Small tables with named rows and columns. After each table, cells are looked up by row and column.

kapem
|  | nam | lunen | takekiz | tipa | bakozal | rap | lig | lorel |
|---|---|---|---|---|---|---|---|---|
| fonilo | 59 | 80 | 139 | 140 | 131 | 152 | 152 | 108 |
| totum | 56 | 65 | 149 | 141 | 134 | 120 | 156 | 92 |
| rof | 220 | 200 | 149 | 136 | 148 | 126 | 139 | 188 |
| som | 119 | 118 | 138 | 138 | 144 | 115 | 127 | 116 |
| dil | 63 | 75 | 149 | 145 | 136 | 114 | 165 | 104 |
| vug | 202 | 180 | 145 | 131 | 150 | 152 | 141 | 166 |
| gavofeg | 56 | 81 | 141 | 144 | 133 | 130 | 157 | 108 |
| kigize | 95 | 105 | 145 | 138 | 142 | 125 | 144 | 109 |

What is the lorel of kigize in kapem? 109
What is the rap of kigize in kapem? 125
What is the lig of som in kapem? 127
What is the lig of dil in kapem? 165
What is the lorel of rof in kapem? 188
What is the lorel of som in kapem? 116

rit
          lev  pitugif  feki   zoz  kebili  zodiguz   kol  sokob
beg      5773     7311  7331  5850    7681     5845  7853   4869
lenov    9221     2099  3750  4219    8605     8029  4084   3797
gifumik  5237     8029  4219  4002    7790     5805  3244   2731

lev of beg: 5773
kebili of gifumik: 7790
zodiguz of beg: 5845
feki of lenov: 3750
sokob of beg: 4869
lev of gifumik: 5237
pitugif of beg: 7311
zodiguz of lenov: 8029
kol of beg: 7853
sokob of lenov: 3797
kol of lenov: 4084
zoz of gifumik: 4002
lev of lenov: 9221
kol of gifumik: 3244
kebili of beg: 7681
pitugif of gifumik: 8029
zoz of lenov: 4219

soki:
|  | kon | bomap |
|---|---|---|
| moz | 67.73 | 58.66 |
| fis | 93.60 | 52.11 |
| vemefip | 15.35 | 53.66 |
| deto | 82.03 | 49.97 |
| mumumud | 64.00 | 48.01 |
| salokot | 72.70 | 48.23 |

What is the bomap of vemefip in soki? 53.66
What is the kon of vemefip in soki? 15.35
What is the bomap of salokot in soki? 48.23
What is the bomap of fis in soki? 52.11
What is the bomap of moz in soki? 58.66
What is the kon of moz in soki? 67.73
What is the bomap of deto in soki? 49.97
What is the kon of deto in soki? 82.03
What is the kon of mumumud in soki? 64.00
What is the kon of fis in soki? 93.60
What is the kon of salokot in soki? 72.70
What is the bomap of mumumud in soki? 48.01

mutipap
         foras  vafupur    zef  vuled    vem  zipov
maf       2.15    -0.26   0.68   0.36   3.11   0.63
zud       2.15    -2.30  -4.62  -4.44  -0.44  -5.93
dedo     -0.36     5.84  -2.00   2.28  -0.42  -1.82
sadugog  -2.31    -0.05   4.09  -3.43   0.24  -2.38
nolo      0.12    -0.70  -0.69   1.07   0.81   0.77
pafer    -3.03    -2.01  -3.65  -0.95   3.22  -0.46
nila      0.60     4.17   3.34   0.09  -1.04   1.09
fir       1.19    -1.47  -4.74   4.82   5.92  -0.74
magapa    0.58    -1.83   1.85  -2.13   2.06   3.35
pomin     1.78    -2.33  -2.92  -4.06  -0.33  -4.55
lizenuz   0.64     0.95  -0.40  -1.23  -0.08   0.28
kulup    -2.43    -1.15  -2.19  -0.08   2.49  -0.31
vimiko    0.06     1.61   2.68   3.34  -0.07   0.37

vem of vimiko: -0.07
vafupur of maf: -0.26
zef of vimiko: 2.68
vem of nolo: 0.81
vafupur of kulup: -1.15
vem of dedo: -0.42
zipov of kulup: -0.31

